Each row has a hidden value. The values are split into ranges, and the grade after each row names the range that its value falls in. Each part has its own value, ranges and names.
46	-34	-33	290	-307	-23	4	-293	-347	-129	69	273	-23	-132	-97	-72	-39	-97	190	-108	-65	51	316	20	197	-230	-295	-54	-201	102	-135	-145	-56	-21	28	182	23	-50	440	204	117
Y
107	8	-48	7	35	-90	-25	163	70	106	28	48	158	-12	-58	9	-18	-79	11	63	-2	54	25	87	-31	91	22	-16	-44	74	27	-103	33	-70	-54	141	30	-100	1	1	-30
C
-121	-180	-203	-8	130	-399	121	14	123	-148	-337	-356	160	96	51	-334	608	-97	17	-71	9	-282	-132	-255	-123	417	31	109	-95	96	142	264	32	-387	-71	63	-198	-336	-153	-466	-78
E
0	-60	14	274	-209	-76	-37	-287	-135	-71	-20	200	47	-209	-134	4	-45	13	189	66	-7	142	149	-17	155	-32	-253	126	-179	103	-37	-30	136	-3	32	183	-82	-305	432	15	90
F
191	-15	-158	322	-134	-215	-80	-203	154	-294	124	-24	134	146	-263	-46	-122	-52	85	-186	111	-142	222	90	-105	162	171	216	-267	-132	84	-92	364	-141	195	18	-212	154	-65	38	404
Y
-196	44	8	-40	102	-59	119	117	154	47	111	9	40	8	-17	-31	248	-166	29	148	357	-148	-229	17	-308	119	-68	3	195	63	238	178	42	-68	-135	-199	-6	-332	-30	-221	-234
R
5	40	-75	187	-85	-55	5	-154	-4	-195	74	11	-118	112	-104	-133	79	36	132	-87	184	-165	174	41	26	36	106	-82	21	10	-33	26	-5	-136	30	-62	-70	88	49	11	103
B
32	51	-47	167	-102	-13	-36	-208	-64	46	116	297	-27	-196	-97	146	-108	-31	144	-22	160	38	107	89	-28	-35	-62	-118	-36	32	-199	-166	3	32	103	6	-72	90	293	268	219
F
204	3	-88	150	-68	-182	-29	-33	-59	44	-139	-9	272	47	-20	-181	156	-162	142	-114	-95	2	95	-52	48	131	-85	-58	-292	139	-81	-73	-19	-246	87	216	-77	-149	54	2	-39
J
226	-34	-99	210	15	-99	-118	-18	45	76	-109	-111	82	17	-110	-100	153	11	52	-31	-109	-2	254	81	154	317	207	30	-120	83	-194	-44	29	-331	42	101	-144	-73	140	-89	-51
J
-123	-32	-111	-108	298	-60	-8	58	66	140	-9	-8	-78	-117	-11	140	205	3	-60	178	71	-96	-91	-4	-3	332	250	13	294	40	-25	103	25	-110	-132	-128	-1	-55	69	-153	8
B
-35	-32	-147	42	28	-125	52	-21	-5	5	-80	-17	-6	-23	57	-44	327	-118	39	-46	157	-78	24	-24	-85	32	-30	-124	52	75	-108	23	-93	-180	-45	-8	-17	-121	163	18	-28
J
28	74	21	-107	-72	-80	0	93	92	74	-16	119	95	-40	4	-39	-30	29	31	174	200	82	-60	46	-111	-20	-187	-62	57	55	74	-74	-43	84	-120	136	-7	-165	50	62	-43
E
128	-110	-104	-162	-25	-239	25	325	-53	67	-148	-38	255	23	26	-147	117	-68	-142	-6	-231	14	55	16	5	114	-97	63	-94	39	43	-132	-35	-18	-221	440	51	-170	-106	-115	-80
W
92	17	-92	100	-14	-50	-24	2	-59	50	-103	6	110	19	17	-31	142	-88	-9	49	-27	115	75	-36	92	7	-100	0	-10	88	-113	-45	-27	-112	-14	160	57	-208	285	64	-11
Y
147	-18	-160	132	-235	-103	-55	-167	-155	-188	5	149	-36	-8	-85	-23	-125	61	-23	-124	-39	20	331	58	113	-121	-72	-7	-90	-83	-201	-259	-12	58	27	249	-31	259	246	314	408
Y
104	53	6	203	-96	42	-50	134	155	-107	308	106	-121	96	-250	42	-274	150	66	-66	159	-56	247	329	-6	6	310	-57	41	-61	-31	-157	113	35	-10	51	-6	198	-120	54	90
C
221	48	-105	-12	150	-88	-103	45	-99	212	-63	74	225	-21	-17	25	6	-127	41	19	-218	37	61	-15	160	263	131	-62	-101	110	-125	-131	-17	-162	35	154	25	69	22	71	61
J
-107	91	46	-200	367	1	61	344	39	191	-35	-172	195	205	66	-143	305	-172	-43	321	-32	-62	-313	-129	52	327	85	68	268	195	357	310	5	-167	-257	-50	219	-491	-185	-470	-484
R
-26	-88	-15	-89	170	-157	-18	40	-149	105	18	122	90	-163	-51	-9	55	-49	227	75	-194	-84	-5	-6	209	261	135	-54	-86	195	144	49	43	-111	-166	124	51	-99	-164	-237	-119
F
-113	62	-44	9	93	-54	121	105	56	84	20	-28	80	70	23	-114	329	-212	-9	26	230	-174	-164	-43	-244	154	-57	-81	140	84	49	122	-93	-165	-45	-137	-17	-232	22	-146	-207
R
-82	-13	-90	33	-155	-136	160	163	-69	-299	105	-25	69	294	-76	-218	121	-113	-198	-158	97	-244	18	-7	-210	-70	-121	162	96	-150	181	33	85	118	-136	183	62	-112	-114	-131	58
F
-120	-90	-91	35	104	-77	75	160	31	53	20	12	27	-79	-44	79	163	-78	-104	51	8	-18	-57	23	-71	118	35	75	133	34	-19	19	53	-33	-106	88	52	-227	136	-136	-25
C
-142	-82	-129	33	127	-193	100	128	194	-41	-8	-37	100	-26	-19	81	194	-89	4	-2	176	-49	-199	-29	-213	104	52	47	35	25	86	66	161	-40	-27	59	-2	-252	-44	-140	62
C
14	24	-119	60	175	-52	-4	69	-31	32	43	61	62	38	-29	105	41	-55	49	-48	-50	-25	-37	-7	96	137	226	-69	43	50	-93	-28	67	-44	28	98	102	27	-30	13	114
Y
185	77	-95	127	-139	-103	-68	-105	48	-114	-23	60	-55	79	-33	-118	-30	131	238	-141	166	-24	231	96	88	-52	119	-298	-134	61	-196	-162	-113	-118	81	126	-79	243	-34	240	166
F
267	24	-88	246	-77	-133	-124	-27	169	-47	15	-3	174	67	-178	-11	-146	37	101	-70	4	69	188	122	36	160	163	59	-243	0	-81	-166	196	-136	154	179	-135	44	1	81	204
W
-299	31	-9	-147	44	44	149	28	-257	-50	158	265	-189	-88	48	38	43	-13	48	88	102	-117	-99	-44	53	-135	-101	-187	298	71	61	31	-172	211	-225	13	225	23	63	24	16
R
50	5	-176	-58	207	-186	-53	-1	158	52	-124	-23	124	-36	56	128	112	-25	97	80	98	71	-119	-69	5	147	144	-71	-9	77	-20	-19	97	-110	24	63	13	-38	-12	70	187
Y
301	122	-46	147	147	87	-165	25	-106	448	-76	202	212	-177	-14	178	-126	-80	114	64	-278	295	98	41	305	196	124	-238	-135	234	-458	-279	-154	-180	197	204	59	65	331	300	40
C
-4	-9	-86	-23	111	-85	12	20	-142	46	-3	51	111	1	4	-12	149	-174	18	64	-74	-39	-11	-61	77	101	-21	27	37	92	78	40	25	-95	-102	59	107	-150	85	-73	-38
J
-88	19	-98	-242	104	-156	155	272	-117	-23	79	38	289	181	79	-74	176	-393	-175	65	26	-125	-241	-115	-237	-74	-253	113	114	0	396	61	58	81	-232	98	258	-255	-145	-107	-82
W
-105	-15	-73	-195	-18	-168	74	-14	-154	-94	65	226	61	-74	70	24	11	-131	135	71	118	-25	-88	-56	-35	-212	-232	-99	10	72	249	-30	7	150	-201	126	175	-63	-43	93	94
J
-76	-32	-92	213	-44	-92	27	-201	-67	-289	119	-16	-73	119	-161	-105	101	-56	67	-51	100	-212	140	-20	33	88	78	161	28	-35	156	131	185	-116	-16	-92	-37	-45	75	-149	139
F
157	23	-18	6	210	-40	-99	50	-263	225	-20	210	244	-119	-35	77	-206	-64	247	66	-484	164	12	-76	482	197	154	-140	-227	277	-57	-142	-11	-72	31	332	203	45	-52	23	53
C
184	137	-59	-109	28	64	-78	100	-163	229	5	164	96	10	26	39	-58	-94	-161	133	-83	100	109	48	85	33	-71	-78	162	22	-175	-202	-172	27	-80	130	119	98	251	256	45
F
-142	-107	-42	104	-22	-78	102	170	149	30	79	2	-17	-103	-83	45	229	-87	-85	49	230	-39	-18	140	-258	42	-60	92	137	11	26	50	76	-55	-144	2	-38	-381	187	-180	-177
C
-36	34	38	30	-203	-9	-23	-181	-166	24	56	435	-14	-301	-12	184	-249	78	203	143	117	271	34	36	118	-309	-348	-121	-40	98	-84	-196	-8	292	-52	263	91	-119	384	328	189
F
74	-51	-44	-90	-6	-239	-21	57	123	136	-235	-36	234	-118	74	-99	239	-68	110	171	102	124	-79	-50	-74	103	-229	-10	-125	170	92	19	-1	-156	-125	184	-79	-428	97	-100	-183
F
-137	0	-37	-18	70	-29	134	198	-163	-38	126	133	72	67	-4	0	27	-140	7	-24	-67	-52	-111	-37	38	-87	-38	-64	82	83	108	6	-12	103	-120	186	253	-133	-62	-69	-35
C
57	24	-52	-38	183	-146	-8	193	129	92	-28	-38	189	76	-20	-23	103	-48	92	28	18	-44	-131	6	-17	254	191	-42	-27	97	82	46	96	-113	-42	119	17	-161	-236	-174	-102
F
-17	15	-32	100	24	-12	24	-21	-63	65	-116	-110	-1	52	2	-214	360	-89	-7	104	39	-70	76	-63	62	181	-68	-9	118	142	-51	142	-148	-287	-86	-52	-33	-299	275	-185	-259
E
194	62	-125	256	-208	-16	-70	-149	-64	-218	243	117	-61	146	-223	-35	-179	-46	-32	-178	93	-147	391	197	-26	-33	119	46	-41	-153	-92	-210	92	-43	88	-19	-71	366	116	246	339
Y
-46	48	-70	205	62	51	66	18	-186	-117	175	26	33	209	-100	-52	91	-209	-27	-72	-63	-132	54	-30	94	24	82	75	93	25	63	83	79	-86	1	-15	180	-91	96	-93	-4
W
245	-46	71	-115	185	-160	-157	276	159	483	-128	76	378	-285	-21	94	-25	-51	225	295	-176	301	-70	130	131	326	34	-41	-243	310	78	-93	83	-191	-138	283	-12	-438	-61	-180	-379
W

Next part:
-107	119	-129	-74	-112	-86	128	55	-20	-69	56	-45	165	-76	-55	-100	44	-276	-65	-15	-88	216	116	-51	1	-124	-121	11	-39	347	-109	22	95	103	-204	-33	-126	101	-157	-74	-105
[24]
-57	-174	-86	35	45	-103	-315	-161	268	47	-71	-37	102	-113	-108	-115	283	-89	-1	-325	-27	-36	-251	157	-38	15	172	36	-95	147	-73	-5	174	153	-7	-145	-199	190	-164	317	259
[19]
201	303	9	-127	306	-172	3	132	-14	276	71	58	-161	49	-33	-24	-116	-115	35	43	-11	64	202	21	357	-104	-113	6	-173	-30	-107	-106	-464	-9	-37	168	221	-89	74	-370	60
[30]
-2	-48	15	-79	-1	-161	-245	-64	-283	273	143	180	-211	-311	-27	67	327	312	209	-69	6	-55	141	111	-214	-428	-216	-348	39	-183	-120	-256	-178	-25	419	96	-23	7	-193	-177	331
[35]
-27	54	-99	21	156	-136	-162	-529	-196	129	6	20	45	-322	-235	59	71	-221	-72	63	37	242	18	165	286	-62	-116	-2	204	132	-19	70	160	158	-5	-20	-68	155	5	-159	215
[29]
-158	29	135	-42	-104	-126	144	16	-248	160	-79	42	98	-165	-77	171	53	-24	126	86	72	146	55	-84	-126	90	-73	-75	204	166	137	-84	83	-132	-119	205	100	-51	-128	41	2
[25]
-85	-190	-125	-12	-190	-116	-313	-363	-109	-21	-62	-346	27	-189	-159	-61	320	36	43	-187	52	-37	-126	-204	-179	-79	-238	-23	182	16	169	-98	109	-77	98	-141	-415	69	-206	140	151
[29]
-24	284	160	186	94	-91	-4	368	384	238	-255	88	125	298	-275	-203	9	-91	232	-117	-42	162	51	-169	-38	364	133	164	-196	124	-194	-313	-269	-39	-547	153	114	-89	-126	82	-81
[29]
-86	-340	-188	-281	-342	-154	-51	-286	-409	-72	134	-402	-99	-336	169	167	281	114	-88	-80	92	-177	-34	-130	-191	-346	-291	-85	300	24	251	83	203	-227	402	-22	-248	36	-154	19	151
[35]
23	8	143	-78	207	-182	-29	-134	138	159	-249	-167	336	-39	-143	12	-107	-473	-13	-125	-59	146	-328	5	221	232	127	130	-131	379	299	148	17	43	-333	-26	-20	24	21	410	62
[30]
-72	-58	-185	-26	-155	-91	-44	-184	64	-128	10	-348	62	46	-55	-64	169	-134	-115	-176	20	-13	15	-282	42	199	-100	87	87	117	161	-48	73	-2	-182	-117	-249	69	-111	53	-88
[30]
4	-104	139	99	-3	-258	4	12	-122	361	-337	1	242	-104	-77	138	212	83	151	-338	-175	74	-113	-278	-402	38	-92	-305	-49	215	308	-292	-298	-127	-52	67	-10	-114	-120	401	72
[30]
-292	-336	-206	-143	-193	-184	83	200	215	-46	-3	56	99	-202	232	114	388	240	-4	-371	186	5	-142	143	-277	94	253	90	75	182	-288	-101	380	-99	135	203	43	-18	-243	310	148
[25]
-71	7	-139	-75	218	-215	86	229	264	151	69	87	41	16	90	164	186	112	23	-294	173	51	-4	-71	102	437	180	-55	-93	31	-86	-334	-145	12	-81	244	248	-130	-96	133	1
[38]
-128	111	-232	-178	-204	-55	-122	47	149	-204	162	-262	-162	38	-65	-291	141	9	46	28	200	67	204	-60	142	-102	-195	368	68	-77	-434	-67	118	-107	-71	64	-243	-24	-177	-398	-3
[31]
-116	-217	274	27	-160	-193	47	112	-193	272	-327	17	266	-109	-2	168	188	68	188	-251	-127	-19	-215	-214	-529	10	14	-250	24	308	396	-154	-116	-200	-37	68	-8	-62	-184	559	84
[24]
-84	-122	-84	-215	-243	-46	-10	-14	-290	-224	173	-237	-171	-46	211	87	165	132	-109	-98	176	-209	78	-274	-75	-34	-188	-34	186	54	251	-5	-9	-243	234	-25	-150	13	-104	-60	-64
[30]
-151	-172	40	-1	-20	-61	-192	-61	216	62	49	71	71	-98	-74	-8	267	-67	71	-171	22	-82	-183	214	-50	148	282	-30	-29	81	-17	-10	285	167	-71	-52	-44	201	-206	319	233
[25]
-26	-109	-140	-48	-34	-133	-158	129	0	17	157	83	-189	-108	130	95	431	453	38	-354	170	-148	71	-123	-219	38	-26	-194	-17	-110	-176	-395	-139	-211	344	109	27	-57	-167	55	130
[19]
37	264	218	-201	39	-106	-126	180	40	-116	155	53	35	-24	-91	-145	122	22	168	-27	155	149	49	-114	96	82	-104	62	-292	76	-319	-281	-133	-396	-28	115	-18	-161	-66	73	4
[31]
-174	173	-92	-186	-215	49	-43	250	-140	-225	245	-6	-317	-27	40	-112	84	208	68	153	348	-12	293	-32	33	-129	-190	240	211	-54	-386	-73	113	-251	128	195	-25	-25	-178	-488	-39
[24]
-118	42	-196	92	88	-117	23	92	172	142	-41	10	159	-102	-128	87	189	-46	13	-252	33	148	-8	-92	-83	269	28	-132	23	184	-16	-236	84	183	-195	85	32	41	-208	137	-45
[19]
-77	-349	-352	-142	-283	-277	100	-444	26	-66	21	-460	192	-138	102	19	311	-204	-235	-245	-151	32	-52	-155	-5	-43	-73	47	89	175	150	66	197	40	-62	-150	-314	88	-88	175	59
[25]
-93	-295	-107	-134	-286	-171	13	218	-38	28	88	-60	-78	-115	243	124	449	402	45	-359	44	-218	10	-145	-450	-110	-1	-185	-1	-4	-63	-273	-8	-277	310	108	-10	-60	-230	236	114
[35]
-135	297	-4	-109	-96	34	-136	-50	-128	-128	170	31	-59	-127	-230	-277	-30	-249	96	277	63	235	232	134	173	-314	-254	152	62	127	-317	95	169	108	-122	-27	-226	145	-179	-452	24
[31]
38	407	248	4	-96	-27	-127	126	47	20	-104	-109	77	116	-384	-357	-56	-222	244	174	-35	243	141	-177	38	-65	-239	246	-163	129	-289	-146	-122	-267	-396	42	-158	-69	-103	-140	-62
[31]
-203	-263	-42	-113	-106	-157	142	-6	-212	137	-208	-25	-54	-118	218	228	18	88	-57	-102	155	-77	-60	60	-75	-18	93	151	378	185	217	187	101	-80	111	210	140	-8	-35	-19	126
[30]
-81	158	-108	-71	13	-141	46	-23	162	70	23	-55	37	-46	-152	-98	40	-164	43	65	86	242	130	84	240	90	-9	257	30	63	-342	-54	132	3	-264	173	41	-24	-71	-217	41
[25]
-129	195	225	52	171	20	-139	483	105	244	-115	446	-80	-37	-123	-63	-15	70	280	5	144	49	-39	300	-115	-61	196	47	-45	149	-284	-74	-31	47	-47	236	236	53	-207	-33	173
[29]
-131	-365	45	-177	-34	-180	-76	-211	-229	64	34	34	-154	-130	267	250	209	208	-45	-152	192	-239	-123	73	11	56	163	-23	247	-15	284	52	-20	-123	330	82	81	28	-13	134	279
[38]
-128	-144	-439	26	-59	-84	-119	-180	-335	212	190	119	-359	-390	52	182	317	320	-58	-62	93	-75	278	193	-147	-465	-224	-262	433	-143	-143	-74	92	272	473	95	-1	196	-225	-532	266
[29]
71	-17	-139	18	-145	-50	-63	170	64	91	51	-127	-172	4	-23	-10	238	170	-17	-162	18	-167	87	-86	-158	-89	-16	42	9	-9	-215	-167	-5	-218	68	76	67	52	-124	-21	80
[38]
-246	44	101	160	26	69	-278	171	371	-87	-66	251	154	-28	-236	-154	240	-25	148	-233	152	84	-200	157	-141	349	310	82	-73	240	-256	-132	365	122	-237	-30	-81	192	-283	368	94
[19]
-126	-159	102	-41	-174	-192	317	-118	-425	366	-220	-105	54	-83	54	282	-89	-160	20	151	-129	-11	73	-95	-124	-85	-62	-94	378	184	543	165	-71	30	-148	155	151	21	-45	-56	34
[25]
38	107	85	116	184	-137	-153	-349	94	256	-191	-7	203	-102	-358	-79	-9	-392	29	17	-122	236	-114	151	244	78	71	118	-20	219	-20	63	74	151	-335	-45	-21	145	11	105	197
[38]
-62	372	219	-89	50	71	-74	346	-138	-100	103	332	-121	-79	-87	-111	-62	18	128	146	218	146	158	122	61	-115	-62	100	-52	205	-373	-41	22	-224	25	171	124	14	-92	-239	-9
[30]
-283	-138	81	-64	-280	-58	53	647	158	53	-70	126	-47	94	164	-17	273	364	267	-253	137	-163	1	-87	-535	56	153	-8	2	60	-137	-260	1	-171	9	234	65	-91	-362	196	6
[35]
-39	-98	-267	-53	-36	-142	66	-144	-81	50	136	-41	-103	-117	99	129	188	27	-174	-118	33	-27	134	11	91	-26	-3	-32	156	64	-43	-32	39	55	96	46	64	103	-47	-152	80
[38]
-99	-195	-179	-47	75	-172	-208	-335	95	32	-90	-90	196	-329	-86	30	236	-143	-81	-288	50	131	-262	175	46	-5	55	41	55	247	-36	71	327	124	63	-62	-180	132	-109	274	243
[30]
85	221	319	-77	101	-177	231	-82	-321	368	-127	-51	80	63	-135	129	-281	-379	89	300	-150	123	140	-133	247	51	-113	-37	56	154	420	71	-341	-49	-356	144	231	-62	104	-137	-35
[35]
19	44	16	7	-69	-181	-52	-97	-134	206	5	-27	-30	-77	-114	7	217	101	117	-69	-75	60	179	-155	-104	-83	-187	-148	14	-48	-46	-271	-200	-110	-3	73	-22	-52	-95	-91	98
[31]
-170	-323	-274	-234	-127	-175	-115	-35	61	-187	174	-103	37	-310	217	117	452	243	-87	-407	235	-56	-174	22	-165	5	38	-36	31	120	-172	-140	303	-165	368	47	-139	-1	-206	307	165
[24]
152	-261	-12	-79	-35	-259	76	-13	-33	318	-61	-195	47	-76	123	261	246	82	-56	-315	-145	-216	-124	-139	-172	21	85	-192	-80	67	245	-149	-161	-229	110	80	187	-41	-4	402	166
[31]
-167	-330	-298	-217	-110	-252	203	-85	-13	-68	-59	-103	55	-174	335	173	165	40	-251	-270	154	34	-98	80	45	-7	141	244	199	292	-84	146	202	-137	165	155	61	-20	2	85	106
[29]
-11	44	-350	-136	112	-172	89	-187	-20	82	268	-28	-141	-196	38	148	125	-25	-172	-5	128	104	238	141	368	20	-39	45	146	-41	-266	-53	115	103	70	171	185	47	10	-374	100
[31]
-263	-447	-345	-261	-396	-106	49	80	-104	-284	134	-193	-150	-172	424	118	370	323	-188	-312	258	-241	-56	-40	-281	-161	28	128	282	137	-61	66	306	-228	425	60	-144	49	-210	73	83
[38]
-112	50	-5	-63	216	-148	-64	365	288	81	8	283	10	-55	67	73	222	259	126	-339	269	75	-61	78	-15	334	225	13	-144	65	-332	-333	-38	-115	48	286	239	-140	-129	175	92
[30]
-19	343	161	236	29	32	-146	139	22	313	-266	-11	49	67	-480	-194	-97	-231	264	135	-97	161	86	-94	-101	-20	-159	42	59	128	12	-99	-97	119	-443	41	-55	86	-200	-150	-19
[19]
